Below is a small trained network, with its code and all its weights. Each question gives an input and a target symbol and asks what happens when units are switched off, that is, made to give their printed mean instead of their output.

import numpy as np


def w(rows, s, z=0):
    codes = np.array(rows[::2]) - 128.0
    scale = np.full(codes.shape[1], s)
    scale[-1] = z or s
    return codes * scale


def norm(h):
    return h / np.sqrt((h * h).mean(-1, keepdims=True) + 1e-5)


def f(y):
    return np.maximum(y, 0)


def softmax(a):
    e = np.exp(a - a.max(-1, keepdims=True))
    return e / e.sum(-1, keepdims=True)


def log_softmax(a):
    a = a - a.max(-1, keepdims=True)
    return a - np.log(np.exp(a).sum(-1, keepdims=True))


def net(x, mask):
    ids = ['γζθλξπτψ'.index(c) for c in x.split()]
    T = len(ids)
    res = E[ids] + P[:T]
    u = 0
    for l in range(2):
        q, k, v = (norm(res) @ M[l].T for M in (Q, K, V))
        z = softmax(np.where(np.tri(T) > 0, q @ k.T / 2**0.5, -1e9)) @ v
        res = res + np.where(mask[u], z, O[l][:, -1]) @ O[l][:, :-1]
        u += 1
        y = f(norm(res) @ A[l][:, :-1].T + A[l][:, -1])
        res = res + np.where(mask[u : u + 8], y, B[l][:, -1]) @ B[l][:, :-1]
        u += 8
    return log_softmax(norm(res)[-1] @ U[:, :-1].T + U[:, -1])


Q, K, V, O, A, B = {}, {}, {}, {}, {}, {}
E = w([
[132,214,138],'γ',
[157,112,55],'ζ',
[123,175,93],'θ',
[145,7,215],'λ',
[147,177,144],'ξ',
[154,240,161],'π',
[137,84,28],'τ',
[135,122,38],'ψ',
],0.013)
P = w([
[121,161,227],'0',
[85,119,77],'1',
[103,255,4],'2',
[142,68,169],'3',
[114,214,14],'4',
[141,61,162],'5',
[115,210,21],'6',
[146,54,161],'7',
[112,210,25],'8',
[149,47,160],'9',
[120,203,21],'10',
[153,41,163],'11',
[130,202,25],'12',
],0.0084)
Q[0] = w([
[145,43,199],'L0H0',
[104,27,254],'L0H0',
],0.01)
K[0] = w([
[80,122,228],'L0H0',
[1,94,109],'L0H0',
],0.0099)
V[0] = w([
[7,156,82],'L0H0',
[241,145,114],'L0H0',
],0.014)
O[0] = w([
[214,40,191,120],'L0H0',
[51,253,64,254],'L0H0',
],0.0048)
A[0] = w([
[65,168,141,128],'L0N0',
[146,154,154,187],'L0N1',
[221,83,114,134],'L0N2',
[190,121,62,73],'L0N3',
[188,114,93,46],'L0N4',
[153,11,64,2],'L0N5',
[250,170,119,178],'L0N6',
[66,49,166,180],'L0N7',
],0.011,0.0044)
B[0] = w([
[169,5,77,202],'L0N0',
[82,40,122,207],'L0N1',
[124,135,90,145],'L0N2',
[107,139,222,163],'L0N3',
[107,129,154,138],'L0N4',
[75,138,122,161],'L0N5',
[153,71,48,253],'L0N6',
[140,218,1,151],'L0N7',
],0.0076,0.0065)
Q[1] = w([
[74,6,197],'L1H0',
[139,226,150],'L1H0',
],0.013)
K[1] = w([
[153,111,3],'L1H0',
[93,16,217],'L1H0',
],0.012)
V[1] = w([
[161,12,161],'L1H0',
[27,97,154],'L1H0',
],0.011)
O[1] = w([
[128,64,37,2],'L1H0',
[2,57,150,116],'L1H0',
],0.008,0.0043)
A[1] = w([
[152,187,99,192],'L1N0',
[102,58,92,85],'L1N1',
[84,186,90,128],'L1N2',
[95,5,72,38],'L1N3',
[163,108,50,252],'L1N4',
[28,110,127,40],'L1N5',
[61,199,104,240],'L1N6',
[40,136,194,147],'L1N7',
],0.012,0.0031)
B[1] = w([
[188,115,119,252],'L1N0',
[135,211,129,174],'L1N1',
[57,136,192,216],'L1N2',
[154,178,92,196],'L1N3',
[133,69,255,246],'L1N4',
[141,146,183,163],'L1N5',
[171,86,127,255],'L1N6',
[165,124,108,149],'L1N7',
],0.0088,0.0072)
U = w([
[189,97,61,17],'γ',
[108,220,90,123],'ζ',
[52,91,104,155],'θ',
[63,122,190,2],'λ',
[169,50,154,117],'ξ',
[236,193,173,165],'π',
[94,61,227,75],'τ',
[131,91,2,176],'ψ',
],0.017,0.0032)

Each question gives the input, a string of symbols that net reads in full, and the target symbol t.
The units are the heads (2 rows each of Q, K, V and O) and the neurons (one row each of A and B). Each row of codes is followed by its name. A weight is (code - 128) times the scale printed after its matrix; where a second scale follows, it is the last column's (O, A, B and U).
mask holds one flag per unit, layer by layer, with each layer's heads first. A switched-off unit (its flag False) gives its mean, the last column of its rows in O or B, instead of its output. The means were averaged over made-up inputs and are rounded, as every weight is.
A unit's drop is (log p(t) with every unit on - log p(t) with that unit switched off) / (log p(t) with every unit on - log p(t) with every unit switched off).
The circuit of an input: a set's keep is (log p(t) with only the set's units on - log p(t) with every unit switched off) / (log p(t) with every unit on - log p(t) with every unit switched off). Starting from the 12 units with the biggest drops (on a tie, the unit counted first), units are removed one at a time, each time the one whose removal leaves the highest keep (on an exact tie, the one counted first), for as long as the keep stays at least 0.8.
circuit, biggest first: the units of the circuit, biggest drop first
k most important neurons: the k neurons with the biggest drops, biggest first
top k neurons in layer l: the k neurons of layer l with the biggest drops, biggest first
input γ ζ θ π π, target ψ: circuit, biggest first	[L0N0 L0H0 L1H0 L0N1]
input π λ ζ π ξ π γ π ψ, target π: circuit, biggest first	[L1H0]
input ζ π ζ γ γ λ π θ γ π γ λ τ, target ζ: circuit, biggest first	[L0H0 L0N7 L1H0]
input θ γ π π π π γ, target γ: circuit, biggest first	[L1H0 L0H0 L1N4 L0N1]
input ξ π π π λ γ π ξ ζ, target θ: circuit, biggest first	[L1H0 L0N6 L0H0 L0N0]
input γ ψ λ π ζ π γ π ξ, target ψ: circuit, biggest first	[L0N0 L0H0 L1H0 L0N1]
input θ γ ξ π π ξ π θ π, target γ: circuit, biggest first	[L1H0 L1N4 L0N1]
input γ ζ γ γ π ζ γ ζ π τ π π λ, target ψ: 3 most important neurons	[L0N7 L0N0 L0N1]
input θ γ π π π π π π λ, target γ: 2 most important neurons	[L0N7 L0N1]
input τ ζ π π ξ γ π γ π π γ π ζ, target λ: top 2 neurons in layer 0	[L0N3 L0N6]
input τ γ π τ π π λ γ π λ ψ π π, target λ: 2 most important neurons	[L0N7 L0N6]
input τ ξ ψ π λ γ τ, target λ: top 2 neurons in layer 0	[L0N6 L0N3]
input θ γ γ π π π ψ π λ, target γ: top 3 neurons in layer 0	[L0N7 L0N1 L0N3]
input γ π π λ π λ γ, target ψ: top neuron in layer 1	[L1N3]
input λ π ξ ζ π ζ ξ, target τ: 2 most important neurons	[L0N7 L0N3]
input λ ζ π λ ψ, target τ: top 3 neurons in layer 0	[L0N7 L0N6 L0N0]
input π ζ π π γ τ τ, target π: top 3 neurons in layer 0	[L0N0 L0N3 L0N1]
input γ π π λ ζ π ζ ζ τ π λ γ λ, target ψ: 3 most important neurons	[L0N0 L0N7 L0N1]
input ζ π γ ξ π π π ξ π π π π γ, target ζ: top 2 neurons in layer 0	[L0N6 L0N3]
input ζ θ π π ζ, target ζ: circuit, biggest first	[L0H0]
input ζ γ ζ ξ ψ γ λ γ γ π γ γ γ, target ζ: 3 most important neurons	[L0N6 L0N7 L1N2]
input λ π λ π θ, target τ: 3 most important neurons	[L0N7 L0N6 L0N3]
input ζ π π γ π π γ π λ, target ζ: 2 most important neurons	[L0N7 L0N6]
input π π γ τ, target τ: top 2 neurons in layer 0	[L0N5 L0N7]
input π π θ π π ζ λ τ, target τ: 2 most important neurons	[L1N2 L0N5]
input γ θ ξ, target ψ: top 2 neurons in layer 0	[L0N0 L0N1]
input ξ ξ γ λ ζ π π π π, target θ: most important neuron	[L0N6]
